Below is a small trained network, with its code and all its weights. Each question gives an input and a target symbol and asks what happens when units are switched off, that is, made to give their printed mean instead of their output.

import numpy as np


def w(rows, s, z=0):
    codes = np.array(rows[::2]) - 128.0
    scale = np.full(codes.shape[1], s)
    scale[-1] = z or s
    return codes * scale


def norm(h):
    return h / np.sqrt((h * h).mean(-1, keepdims=True) + 1e-5)


def softmax(a):
    e = np.exp(a - a.max(-1, keepdims=True))
    return e / e.sum(-1, keepdims=True)


def log_softmax(a):
    a = a - a.max(-1, keepdims=True)
    return a - np.log(np.exp(a).sum(-1, keepdims=True))


def net(x, mask):
    ids = ['ΓΔΣΦαβεηλτψ'.index(c) for c in x.split()]
    T = len(ids)
    res = E[ids] + P[:T]
    u = 0
    for l in range(3):
        r = norm(res)
        for j in range(3):
            rows = slice(4 * j, 4 * j + 4)
            q, k, v = (r @ M[l][rows].T for M in (Q, K, V))
            z = softmax(np.where(np.tri(T) > 0, q @ k.T / 4**0.5, -1e9)) @ v
            o = O[l][rows]
            res = res + np.where(mask[u + j], z, o[:, -1]) @ o[:, :-1]
        u += 3
    return log_softmax(norm(res)[-1] @ U[:, :-1].T + U[:, -1])


Q, K, V, O = {}, {}, {}, {}
E = w([
[151,102,142,152,103],'Γ',
[207,120,149,168,145],'Δ',
[174,42,184,113,74],'Σ',
[157,104,140,157,110],'Φ',
[181,57,60,205,77],'α',
[161,107,131,171,123],'β',
[28,100,138,150,62],'ε',
[136,106,177,151,112],'η',
[1,119,162,158,82],'λ',
[146,139,96,217,157],'τ',
[174,170,213,213,165],'ψ',
],0.0064)
P = w([
[150,67,157,160,169],'0',
[132,35,217,254,57],'1',
[209,222,110,84,67],'2',
[159,138,110,97,171],'3',
[136,88,162,190,108],'4',
[120,201,97,69,89],'5',
[119,140,94,78,186],'6',
[104,119,146,149,91],'7',
[106,188,92,76,76],'8',
[101,135,83,65,174],'9',
],0.009)
Q[0] = w([
[178,159,118,90,80],'0.h1',
[132,158,125,40,128],'0.h1',
[138,186,68,139,64],'0.h1',
[134,154,104,95,218],'0.h1',
[130,158,149,164,40],'0.h2',
[152,217,155,79,88],'0.h2',
[129,187,111,163,100],'0.h2',
[134,251,87,92,103],'0.h2',
[97,122,130,107,198],'0.h3',
[126,69,114,135,133],'0.h3',
[154,137,159,196,60],'0.h3',
[106,119,122,187,151],'0.h3',
],0.015)
K[0] = w([
[96,80,68,68,148],'0.h1',
[159,61,130,74,115],'0.h1',
[106,98,54,109,211],'0.h1',
[185,73,127,161,76],'0.h1',
[105,79,66,99,127],'0.h2',
[95,92,72,108,242],'0.h2',
[129,98,112,56,145],'0.h2',
[104,160,106,48,255],'0.h2',
[173,61,96,120,38],'0.h3',
[116,160,71,105,92],'0.h3',
[105,222,183,175,195],'0.h3',
[138,142,112,205,74],'0.h3',
],0.013)
V[0] = w([
[143,59,70,78,114],'0.h1',
[71,80,39,155,57],'0.h1',
[76,209,159,211,128],'0.h1',
[116,124,255,42,118],'0.h1',
[111,214,167,108,183],'0.h2',
[53,116,128,40,127],'0.h2',
[79,201,229,213,180],'0.h2',
[107,114,66,173,175],'0.h2',
[86,195,201,136,219],'0.h3',
[102,235,115,220,147],'0.h3',
[122,155,255,72,121],'0.h3',
[182,97,117,109,149],'0.h3',
],0.009)
O[0] = w([
[135,84,93,131,92,113],'0.h1',
[41,42,74,81,149,118],'0.h1',
[74,149,176,103,191,131],'0.h1',
[153,254,46,148,133,123],'0.h1',
[129,162,109,206,194,41],'0.h2',
[186,136,98,106,173,2],'0.h2',
[11,118,56,164,191,210],'0.h2',
[81,168,163,71,158,126],'0.h2',
[36,185,175,138,103,110],'0.h3',
[91,78,211,145,82,110],'0.h3',
[82,206,128,12,89,136],'0.h3',
[113,117,72,133,136,162],'0.h3',
],0.0093,0.005)
Q[1] = w([
[149,125,112,121,83],'1.h1',
[172,159,100,113,100],'1.h1',
[134,189,146,174,166],'1.h1',
[134,146,181,133,152],'1.h1',
[170,178,64,66,134],'1.h2',
[131,127,88,87,190],'1.h2',
[150,109,113,126,84],'1.h2',
[92,117,132,200,133],'1.h2',
[134,126,120,50,206],'1.h3',
[117,184,184,193,225],'1.h3',
[217,161,128,45,97],'1.h3',
[3,174,153,126,84],'1.h3',
],0.013)
K[1] = w([
[76,126,135,131,72],'1.h1',
[135,107,152,147,61],'1.h1',
[186,132,106,194,115],'1.h1',
[153,185,125,150,136],'1.h1',
[153,142,14,70,231],'1.h2',
[96,100,83,157,193],'1.h2',
[175,120,85,125,71],'1.h2',
[81,79,181,129,96],'1.h2',
[168,183,90,31,184],'1.h3',
[129,245,225,169,147],'1.h3',
[145,141,32,137,91],'1.h3',
[14,126,201,75,69],'1.h3',
],0.012)
V[1] = w([
[159,123,87,61,249],'1.h1',
[249,78,177,121,162],'1.h1',
[119,207,141,64,89],'1.h1',
[40,43,79,171,47],'1.h1',
[85,239,201,89,2],'1.h2',
[59,63,95,194,173],'1.h2',
[129,152,191,174,53],'1.h2',
[79,198,63,120,149],'1.h2',
[77,127,236,92,96],'1.h3',
[224,247,223,97,137],'1.h3',
[127,17,177,142,140],'1.h3',
[80,143,143,24,54],'1.h3',
],0.0059)
O[1] = w([
[58,149,202,189,98,63],'1.h1',
[73,229,134,99,170,31],'1.h1',
[66,77,93,147,105,113],'1.h1',
[254,132,110,134,72,253],'1.h1',
[136,33,78,237,126,176],'1.h2',
[228,202,111,65,128,167],'1.h2',
[125,101,60,177,99,157],'1.h2',
[174,82,149,87,160,133],'1.h2',
[150,225,125,156,201,164],'1.h3',
[23,164,173,32,168,14],'1.h3',
[179,150,165,185,122,169],'1.h3',
[112,210,47,148,126,164],'1.h3',
],0.0062,0.0063)
Q[2] = w([
[111,128,109,133,85],'2.h1',
[131,168,91,125,114],'2.h1',
[117,131,98,123,193],'2.h1',
[125,162,154,133,155],'2.h1',
[161,77,77,110,194],'2.h2',
[113,113,141,167,164],'2.h2',
[126,137,90,165,139],'2.h2',
[116,152,99,149,90],'2.h2',
[107,94,243,130,168],'2.h3',
[102,89,128,157,97],'2.h3',
[160,144,2,170,96],'2.h3',
[138,182,81,156,161],'2.h3',
],0.018)
K[2] = w([
[152,138,131,145,99],'2.h1',
[124,167,137,116,88],'2.h1',
[81,166,120,125,172],'2.h1',
[132,139,82,106,146],'2.h1',
[157,52,102,85,95],'2.h2',
[121,81,101,159,139],'2.h2',
[140,118,136,171,89],'2.h2',
[121,170,143,163,106],'2.h2',
[88,176,176,175,7],'2.h3',
[157,98,88,181,109],'2.h3',
[176,108,121,113,218],'2.h3',
[104,91,145,136,198],'2.h3',
],0.018)
V[2] = w([
[92,33,184,64,107],'2.h1',
[131,52,163,231,19],'2.h1',
[93,255,192,113,97],'2.h1',
[60,133,177,174,170],'2.h1',
[148,152,169,171,245],'2.h2',
[180,98,92,181,41],'2.h2',
[83,173,140,105,25],'2.h2',
[85,174,148,97,179],'2.h2',
[158,90,48,149,212],'2.h3',
[78,94,105,137,190],'2.h3',
[166,90,137,37,182],'2.h3',
[208,138,194,98,224],'2.h3',
],0.0072)
O[2] = w([
[137,87,111,183,119,91],'2.h1',
[45,128,66,38,93,254],'2.h1',
[150,86,122,138,255,55],'2.h1',
[200,84,106,96,151,84],'2.h1',
[156,154,139,103,40,82],'2.h2',
[104,126,180,149,217,243],'2.h2',
[152,8,84,104,186,125],'2.h2',
[169,104,79,122,52,45],'2.h2',
[161,110,146,202,171,194],'2.h3',
[90,176,139,169,172,119],'2.h3',
[134,102,22,192,101,127],'2.h3',
[49,49,87,181,103,109],'2.h3',
],0.0071,0.0089)
U = w([
[178,144,133,106,92,136],'Γ',
[89,182,197,75,93,190],'Δ',
[118,111,63,46,151,172],'Σ',
[168,134,137,130,101,122],'Φ',
[132,6,111,172,121,93],'α',
[169,133,145,138,102,124],'β',
[115,175,61,226,79,3],'ε',
[19,152,83,147,134,67],'η',
[161,220,105,156,117,112],'λ',
[113,45,230,93,122,194],'τ',
[138,131,164,144,209,222],'ψ',
],0.011,0.0058)

Each question gives the input, a string of symbols that net reads in full, and the target symbol t.
The units are the heads (4 rows each of Q, K, V and O). Each row of codes is followed by its name. A weight is (code - 128) times the scale printed after its matrix; where a second scale follows, it is the last column's (O and U).
mask holds one flag per head, layer by layer. A switched-off head (its flag False) gives its mean, the last column of its rows in O, instead of its output. The means were averaged over made-up inputs and are rounded, as every weight is.
A unit's drop is (log p(t) with every unit on - log p(t) with that unit switched off) / (log p(t) with every unit on - log p(t) with every unit switched off).
The circuit of an input: a set's keep is (log p(t) with only the set's units on - log p(t) with every unit switched off) / (log p(t) with every unit on - log p(t) with every unit switched off). Starting from all 9 units, units are removed one at a time, each time the one whose removal leaves the highest keep (on an exact tie, the one counted first), for as long as the keep stays at least 0.8.
circuit, biggest first: the units of the circuit, biggest drop first
most important unit: the unit with the biggest drop
which heads matter: for each layer, one digit per head in row order, 1 if its drop is at least 0.15 and else 0, layers parted by /
drop when u is switched off: that unit's drop, to one decimal
input ε τ ε β λ Γ η, target η: most important unit => 1.h3
input τ Γ ε τ β ε ε Σ ε, target Σ: which heads matter => 110 / 010 / 100
input η λ λ α Δ ε ε τ α, target Σ: circuit, biggest first => (0.h2; 0.h1)
input η α ε α ε η, target τ: which heads matter => 110 / 000 / 000
input Σ Δ Σ Φ, target Σ: which heads matter => 000 / 011 / 010
input ψ Σ Φ ε η Γ, target Σ: circuit, biggest first => (0.h2; 0.h1)
input Σ ε η ε τ, target τ: circuit, biggest first => (0.h1; 2.h3)
input ψ α ε τ Γ, target τ: which heads matter => 101 / 010 / 001
input ψ η η λ α Γ, target ψ: which heads matter => 010 / 000 / 100
input ε τ Σ ε ψ β, target Σ: which heads matter => 010 / 000 / 000
input Γ Δ α τ, target α: circuit, biggest first => (0.h3; 1.h3)
input Δ α η Φ, target α: circuit, biggest first => (0.h2; 2.h2; 2.h1)
input Δ β Σ Σ ε ε Δ ψ, target Δ: which heads matter => 101 / 000 / 000
input β ε τ ε λ α Δ Σ Σ, target ε: circuit, biggest first => (0.h3)
input β Δ ε η Φ α Φ Δ Δ ε, target α: which heads matter => 001 / 000 / 000
input ε τ ε ψ λ β η, target ψ: which heads matter => 010 / 001 / 100
input η Φ λ ε β τ, target Σ: which heads matter => 000 / 000 / 000
input τ η Δ, target Δ: circuit, biggest first => (0.h2; 2.h3)
input ε ε ψ, target Σ: circuit, biggest first => (0.h1; 0.h2)
input η Σ Γ ε ε λ α ψ Γ Δ, target ψ: circuit, biggest first => (0.h2; 2.h1; 1.h3)
input η ψ ε Δ η ε ε η β β, target ψ: which heads matter => 110 / 001 / 000
input ε Δ ψ Γ λ Δ τ Σ Σ, target τ: circuit, biggest first => (0.h1)
input τ λ α ε, target α: which heads matter => 101 / 000 / 001
input Σ τ η Φ Φ Δ ψ η Δ ε, target ψ: which heads matter => 110 / 000 / 100
input Γ τ ε λ Σ, target η: drop when 2.h2 is switched off => 0.1
input Δ Δ β λ, target λ: drop when 2.h3 is switched off => -0.1
